Here is a tiny trained network, its code and every weight. The questions are about switching its units off for an input and a class, where a switched-off unit gives its printed mean instead of its output.

import numpy as np


def w(rows, s, z=0):
    codes = np.array(rows[::2]) - 128.0
    scale = np.full(codes.shape[1], s)
    scale[-1] = z or s
    return codes * scale


def f(y):
    return np.maximum(y, 0)


def log_softmax(a):
    a = a - a.max(-1, keepdims=True)
    return a - np.log(np.exp(a).sum(-1, keepdims=True))


def net(x, mask):
    res = np.array(x, float).reshape(1, 3) / 4 @ E
    y = f(res @ A[0][:, :-1].T + A[0][:, -1])
    res = res + np.where(mask, y, B[0][:, -1]) @ B[0][:, :-1]
    return log_softmax(res[-1] @ U[:, :-1].T + U[:, -1])


A, B = {}, {}
E = w([
[221,99,239,83,80,174,172,3,121],'x0',
[195,112,204,73,154,161,193,217,114],'x1',
[121,209,130,42,10,161,96,171,219],'x2',
],0.011)
A[0] = w([
[132,168,133,73,101,164,133,200,165,146],'N1',
[90,169,101,140,126,99,116,202,140,131],'N2',
[119,129,202,94,111,131,170,107,102,105],'N3',
[126,116,120,110,221,97,125,192,118,153],'N4',
[122,114,88,116,126,119,112,159,135,120],'N5',
[191,108,144,89,108,145,131,113,158,180],'N6',
[148,130,155,103,83,183,131,96,135,167],'N7',
[118,131,98,143,162,110,131,116,92,132],'N8',
[95,163,58,144,124,120,114,131,134,255],'N9',
[94,144,155,112,115,151,149,178,135,157],'N10',
[132,98,81,169,94,100,109,158,118,62],'N11',
[93,108,98,165,117,122,93,5,125,193],'N12',
[151,127,132,140,102,132,131,77,126,90],'N13',
[93,95,82,199,215,100,131,104,98,201],'N14',
],0.012,0.0046)
B[0] = w([
[139,102,185,80,68,39,173,126,79,210],'N1',
[166,78,69,123,87,158,69,96,140,198],'N2',
[99,176,101,138,199,161,121,153,159,185],'N3',
[128,139,106,212,80,68,99,129,123,202],'N4',
[133,105,124,130,114,143,100,124,160,159],'N5',
[69,128,145,146,173,166,197,176,105,196],'N6',
[100,180,153,159,151,154,132,217,143,204],'N7',
[140,69,177,132,136,138,122,183,141,175],'N8',
[108,3,89,123,91,131,160,115,142,201],'N9',
[139,124,138,145,101,70,173,78,106,169],'N10',
[161,150,133,95,123,117,151,116,150,158],'N11',
[84,152,93,171,33,55,197,129,96,240],'N12',
[124,187,106,74,113,140,117,88,151,172],'N13',
[194,29,203,144,73,60,128,188,111,252],'N14',
],0.013,0.017)
U = w([
[96,177,96,164,188,202,130,117,139,111],'0',
[107,129,82,96,175,141,117,76,159,3],'1',
[124,118,140,75,208,227,137,158,168,36],'2',
[182,40,121,126,98,65,118,144,103,233],'3',
[121,170,173,111,112,73,184,154,75,187],'4',
[108,102,10,89,83,127,119,40,162,116],'5',
[163,152,86,107,111,156,97,93,99,6],'6',
],0.011,0.0033)

Each question gives the input, the list of numbers given to net, and the class t.
The units are the neurons (one row each of A and B). Each row of codes is followed by its name. A weight is (code - 128) times the scale printed after its matrix; where a second scale follows, it is the last column's (A, B and U).
mask holds one flag per neuron, in row order. A switched-off neuron (its flag False) gives its mean, the last column of its row in B, instead of its output. The means were averaged over made-up inputs and are rounded, as every weight is.
A unit's drop is (log p(t) with every unit on - log p(t) with that unit switched off) / (log p(t) with every unit on - log p(t) with every unit switched off).
The circuit of an input: a set's keep is (log p(t) with only the set's units on - log p(t) with every unit switched off) / (log p(t) with every unit on - log p(t) with every unit switched off). Starting from the 12 units with the biggest drops (on a tie, the unit counted first), units are removed one at a time, each time the one whose removal leaves the highest keep (on an exact tie, the one counted first), for as long as the keep stays at least 0.8.
units of the circuit, in order: the units of the circuit, biggest drop first
most important unit: the unit with the biggest drop
k most important neurons: the k neurons with the biggest drops, biggest first
drop when u is switched off: that unit's drop, to one decimal
input [1,-1,1], class 4: 3 most important neurons => [N2; N14; N9]
input [8,0,8], class 4: most important unit => N1
input [-2,-5,2], class 5: 2 most important neurons => [N14; N1]
input [3,5,-5], class 4: units of the circuit, in order => [N2; N9]
input [-4,-2,5], class 5: 2 most important neurons => [N14; N2]
input [7,5,2], class 2: units of the circuit, in order => [N12; N3]
input [1,-4,6], class 4: units of the circuit, in order => [N14; N1]
input [6,-1,2], class 0: units of the circuit, in order => [N14; N1; N3]
input [8,3,-3], class 2: drop when N7 is switched off => 0.0
input [-7,-3,4], class 5: drop when N2 is switched off => 0.6
input [5,6,-1], class 2: drop when N12 is switched off => 0.1
